Below is a small trained network, with its code and all its weights. Each question gives an input and a class and asks what happens when units are switched off, that is, made to give their printed mean instead of their output.

import numpy as np


def w(rows, s, z=0):
    codes = np.array(rows[::2]) - 128.0
    scale = np.full(codes.shape[1], s)
    scale[-1] = z or s
    return codes * scale


def norm(h):
    return h / np.sqrt((h * h).mean(-1, keepdims=True) + 1e-5)


def f(y):
    return y / 2 * (1 + np.tanh(0.7978845608 * (y + 0.044715 * y**3)))


def log_softmax(a):
    a = a - a.max(-1, keepdims=True)
    return a - np.log(np.exp(a).sum(-1, keepdims=True))


def net(x, mask):
    res = np.array(x, float).reshape(1, 7) / 4 @ E
    u = 0
    for l in range(2):
        y = f(norm(res) @ A[l][:, :-1].T + A[l][:, -1])
        res = res + np.where(mask[u : u + 9], y, B[l][:, -1]) @ B[l][:, :-1]
        u += 9
    return log_softmax(norm(res)[-1] @ U[:, :-1].T + U[:, -1])


A, B = {}, {}
E = w([
[88,57,127],'x0',
[83,84,2],'x1',
[90,195,178],'x2',
[143,151,145],'x3',
[94,161,138],'x4',
[41,82,171],'x5',
[147,185,144],'x6',
],0.0084)
A[0] = w([
[114,155,8,54],'L0N1',
[167,43,121,4],'L0N2',
[192,182,145,186],'L0N3',
[57,33,171,29],'L0N4',
[98,165,151,135],'L0N5',
[66,119,75,122],'L0N6',
[249,93,37,173],'L0N7',
[159,159,63,226],'L0N8',
[41,166,115,102],'L0N9',
],0.012,0.0029)
B[0] = w([
[158,67,137,213],'L0N1',
[117,126,75,151],'L0N2',
[91,168,198,207],'L0N3',
[51,151,131,190],'L0N4',
[56,87,135,150],'L0N5',
[229,194,123,184],'L0N6',
[172,116,77,255],'L0N7',
[158,254,120,204],'L0N8',
[184,113,86,167],'L0N9',
],0.008,0.0062)
A[1] = w([
[215,120,128,88],'L1N1',
[244,130,212,175],'L1N2',
[86,11,120,171],'L1N3',
[126,188,7,216],'L1N4',
[228,38,202,75],'L1N5',
[61,128,205,135],'L1N6',
[92,162,158,254],'L1N7',
[165,129,58,129],'L1N8',
[91,28,125,164],'L1N9',
],0.012,0.0042)
B[1] = w([
[158,90,130,160],'L1N1',
[96,117,103,203],'L1N2',
[87,176,101,176],'L1N3',
[137,64,254,254],'L1N4',
[172,112,100,138],'L1N5',
[142,64,215,191],'L1N6',
[79,79,192,194],'L1N7',
[140,12,172,188],'L1N8',
[84,201,78,166],'L1N9',
],0.0091,0.0083)
U = w([
[250,38,143,1],'0',
[126,172,152,255],'1',
],0.012,0.0016)

Each question gives the input, the list of numbers given to net, and the class t.
The units are the neurons (one row each of A and B). Each row of codes is followed by its name. A weight is (code - 128) times the scale printed after its matrix; where a second scale follows, it is the last column's (A, B and U).
mask holds one flag per neuron, layer by layer. A switched-off neuron (its flag False) gives its mean, the last column of its row in B, instead of its output. The means were averaged over made-up inputs and are rounded, as every weight is.
A unit's drop is (log p(t) with every unit on - log p(t) with that unit switched off) / (log p(t) with every unit on - log p(t) with every unit switched off).
The circuit of an input: a set's keep is (log p(t) with only the set's units on - log p(t) with every unit switched off) / (log p(t) with every unit on - log p(t) with every unit switched off). Starting from the 12 units with the biggest drops (on a tie, the unit counted first), units are removed one at a time, each time the one whose removal leaves the highest keep (on an exact tie, the one counted first), for as long as the keep stays at least 0.8.
units of the circuit, in order: the units of the circuit, biggest drop first
top k neurons: the k neurons with the biggest drops, biggest first
k most important neurons of layer l: the k neurons of layer l with the biggest drops, biggest first
drop when u is switched off: that unit's drop, to one decimal
input [6,4,-7,-8,-2,4,0], class 1: top 2 neurons : [L1N9 L1N3]
input [-2,-1,-6,8,7,0,-1], class 1: units of the circuit, in order : [L0N3 L1N8]
input [-7,1,6,-7,5,2,-6], class 0: units of the circuit, in order : [L0N9 L0N3]
input [-4,2,-4,0,8,6,4], class 0: top 2 neurons : [L0N9 L0N6]
input [8,7,3,0,-7,2,2], class 1: most important neuron of layer 0 : [L0N4]
input [-1,-7,-5,6,-6,5,-8], class 1: 2 most important neurons of layer 1 : [L1N9 L1N3]
input [-4,3,3,0,2,6,4], class 0: 3 most important neurons of layer 0 : [L0N9 L0N3 L0N8]
input [-8,8,6,-1,7,-4,0], class 0: drop when L1N4 is switched off : 0.2
input [7,-7,-5,3,-8,4,3], class 1: drop when L1N6 is switched off : -0.1
input [0,-2,-1,2,-4,6,-2], class 1: drop when L1N4 is switched off : 0.1
